Here is a tiny trained network, its code and every weight. The questions are about switching its units off for an input and a class, where a switched-off unit gives its printed mean instead of its output.

import numpy as np


def w(rows, s, z=0):
    codes = np.array(rows[::2]) - 128.0
    scale = np.full(codes.shape[1], s)
    scale[-1] = z or s
    return codes * scale


def norm(h):
    return h / np.sqrt((h * h).mean(-1, keepdims=True) + 1e-5)


def f(y):
    return y / 2 * (1 + np.tanh(0.7978845608 * (y + 0.044715 * y**3)))


def log_softmax(a):
    a = a - a.max(-1, keepdims=True)
    return a - np.log(np.exp(a).sum(-1, keepdims=True))


def net(x, mask):
    res = np.array(x, float).reshape(1, 4) / 4 @ E
    u = 0
    for l in range(4):
        y = f(norm(res) @ A[l][:, :-1].T + A[l][:, -1])
        res = res + np.where(mask[u : u + 6], y, B[l][:, -1]) @ B[l][:, :-1]
        u += 6
    return log_softmax(norm(res)[-1] @ U[:, :-1].T + U[:, -1])


A, B = {}, {}
E = w([
[91,163,115],'x0',
[62,82,1],'x1',
[47,98,160],'x2',
[138,43,173],'x3',
],0.011)
A[0] = w([
[138,158,142,9],'L0N0',
[134,249,148,3],'L0N1',
[116,143,64,73],'L0N2',
[231,164,167,53],'L0N3',
[82,225,93,109],'L0N4',
[122,159,32,150],'L0N5',
],0.012,0.0058)
B[0] = w([
[118,151,161,96],'L0N0',
[93,245,169,188],'L0N1',
[167,105,133,154],'L0N2',
[102,85,141,224],'L0N3',
[141,139,96,228],'L0N4',
[167,101,109,253],'L0N5',
],0.012,0.0039)
A[1] = w([
[246,194,129,165],'L1N0',
[10,103,231,71],'L1N1',
[253,237,190,41],'L1N2',
[132,172,97,25],'L1N3',
[173,205,174,30],'L1N4',
[211,171,229,4],'L1N5',
],0.0057,0.0045)
B[1] = w([
[93,200,135,249],'L1N0',
[194,23,95,181],'L1N1',
[24,105,200,185],'L1N2',
[114,103,108,63],'L1N3',
[58,145,222,105],'L1N4',
[136,95,254,135],'L1N5',
],0.0065,0.0019)
A[2] = w([
[142,186,153,45],'L2N0',
[44,93,111,126],'L2N1',
[188,135,217,145],'L2N2',
[209,123,129,254],'L2N3',
[8,121,130,189],'L2N4',
[120,180,149,54],'L2N5',
],0.018,0.0066)
B[2] = w([
[150,178,163,152],'L2N0',
[192,115,201,183],'L2N1',
[1,55,148,254],'L2N2',
[64,172,12,252],'L2N3',
[208,73,160,212],'L2N4',
[171,182,149,147],'L2N5',
],0.013,0.0076)
A[3] = w([
[171,10,100,78],'L3N0',
[221,42,34,237],'L3N1',
[78,133,56,167],'L3N2',
[170,116,143,75],'L3N3',
[151,176,150,2],'L3N4',
[72,174,166,159],'L3N5',
],0.014,0.0042)
B[3] = w([
[133,251,208,201],'L3N0',
[183,136,162,254],'L3N1',
[185,53,155,202],'L3N2',
[145,145,132,126],'L3N3',
[129,192,105,126],'L3N4',
[216,110,165,173],'L3N5',
],0.013,0.0094)
U = w([
[177,132,178,195],'0',
[23,53,143,133],'1',
[107,222,112,3],'2',
[191,116,7,195],'3',
],0.02,0.0037)

Each question gives the input, the list of numbers given to net, and the class t.
The units are the neurons (one row each of A and B). Each row of codes is followed by its name. A weight is (code - 128) times the scale printed after its matrix; where a second scale follows, it is the last column's (A, B and U).
mask holds one flag per neuron, layer by layer. A switched-off neuron (its flag False) gives its mean, the last column of its row in B, instead of its output. The means were averaged over made-up inputs and are rounded, as every weight is.
A unit's drop is (log p(t) with every unit on - log p(t) with that unit switched off) / (log p(t) with every unit on - log p(t) with every unit switched off).
The circuit of an input: a set's keep is (log p(t) with only the set's units on - log p(t) with every unit switched off) / (log p(t) with every unit on - log p(t) with every unit switched off). Starting from the 12 units with the biggest drops (on a tie, the unit counted first), units are removed one at a time, each time the one whose removal leaves the highest keep (on an exact tie, the one counted first), for as long as the keep stays at least 0.8.
circuit, biggest first: the units of the circuit, biggest drop first
k most important neurons: the k neurons with the biggest drops, biggest first
k most important neurons of layer l: the k neurons of layer l with the biggest drops, biggest first
drop of u: that unit's drop, to one decimal
input [-1,-4,-3,-5], class 2: most important neuron of layer 0	[L0N1]
input [2,-1,0,-1], class 2: circuit, biggest first	[L0N4; L3N1]
input [0,-5,-6,-8], class 2: circuit, biggest first	[L3N1; L2N4]
input [1,8,-1,1], class 0: 2 most important neurons	[L3N1; L3N0]
input [-6,0,1,-7], class 3: 2 most important neurons	[L0N4; L3N0]
input [-6,2,-3,6], class 3: 2 most important neurons of layer 2	[L2N3; L2N2]
input [1,0,8,-8], class 0: 2 most important neurons of layer 2	[L2N3; L2N4]
input [-8,4,-3,7], class 3: 2 most important neurons of layer 2	[L2N3; L2N4]
input [-7,-8,6,-2], class 1: drop of L2N2	0.1
input [0,-4,-4,1], class 1: drop of L2N2	0.1
input [-8,-5,3,-5], class 1: drop of L2N2	0.4
input [-7,0,4,-1], class 3: 3 most important neurons of layer 2	[L2N3; L2N4; L2N2]
